Look-ups in named tables: a row name and a column name give one cell, copied from the table.

mus:
        gomoped  dezumir  komurob  bebapuz  ginaror  koleve   vus   mar  toloko  lurev
muk        3481      566     8552      914     1728    4024  7663  9128    6551   7565
tuzito     8986     7260     1094     7096     8223    9179  9216  2700    7626   9283
buk        6560     5823     6800     5235     5543    6228  3557  4494    2743   3540
sizer      7202     3894     6780     2886     3885    6710  3062  3506     737   2961
kuv        5205     2507     7220     2450     2941    5245  5693  6445    4412   5686
gigu       4659     6039     7181     6711     6644    5241  8098  8588    9188   8205
vek        5886     5499     9929     4906     5291    5733  4139  7680    3924   4098
vudok      9383     7985     6773     6951     8113    9065  5115  3866    3308   5152

What is the lurev of tuzito in mus? 9283
What is the ginaror of tuzito in mus? 8223
What is the dezumir of tuzito in mus? 7260
What is the lurev of vek in mus? 4098
What is the gomoped of buk in mus? 6560
What is the lurev of buk in mus? 3540
What is the vus of sizer in mus? 3062
What is the koleve of sizer in mus? 6710
What is the vus of vudok in mus? 5115
What is the gomoped of tuzito in mus? 8986
What is the mar of vek in mus? 7680
What is the mar of vudok in mus? 3866
Which row has the largest vus? tuzito

fop:
columns: filoba, patiz, zovivub, dig, fom, simobad, ruf, fubapag
sero: [0.7, 0.6, 0.4, 0.6, 0.4, 0.6, 0.7, 0.5]
naf: [0.5, 0.7, 0.4, 0.5, 0.5, 0.6, 0.7, 0.5]
vak: [0.5, 0.6, 0.6, 0.4, 0.4, 0.4, 0.4, 0.4]
zuku: [0.8, 0.6, 0.6, 0.6, 0.5, 0.1, 0.3, 0.7]
rinaso: [0.6, 0.6, 0.5, 0.6, 0.6, 0.5, 0.7, 0.6]
diz: [0.7, 0.6, 0.7, 0.7, 0.7, 0.6, 0.5, 0.6]
budivil: [0.7, 0.8, 0.4, 0.7, 0.5, 0.6, 0.8, 0.6]
zasuk: [0.5, 0.7, 0.3, 0.5, 0.3, 0.6, 0.8, 0.4]
viv: [0.5, 0.6, 0.7, 0.7, 0.7, 0.6, 0.5, 0.6]
tok: [0.7, 0.5, 0.6, 0.7, 0.7, 0.6, 0.7, 0.6]
dinimev: [0.7, 0.6, 0.5, 0.7, 0.6, 0.7, 0.6, 0.7]
pab: [0.6, 0.5, 0.8, 0.6, 0.8, 0.6, 0.5, 0.6]

zovivub of rinaso is 0.5
simobad of budivil is 0.6
filoba of sero is 0.7
ruf of tok is 0.7
simobad of viv is 0.6
zovivub of pab is 0.8
patiz of dinimev is 0.6
dig of tok is 0.7
filoba of rinaso is 0.6
filoba of zuku is 0.8
zovivub of zuku is 0.6
zovivub of vak is 0.6
fubapag of rinaso is 0.6
patiz of sero is 0.6
patiz of diz is 0.6
fom of sero is 0.4
dig of vak is 0.4
dig of pab is 0.6
patiz of pab is 0.5
zovivub of dinimev is 0.5

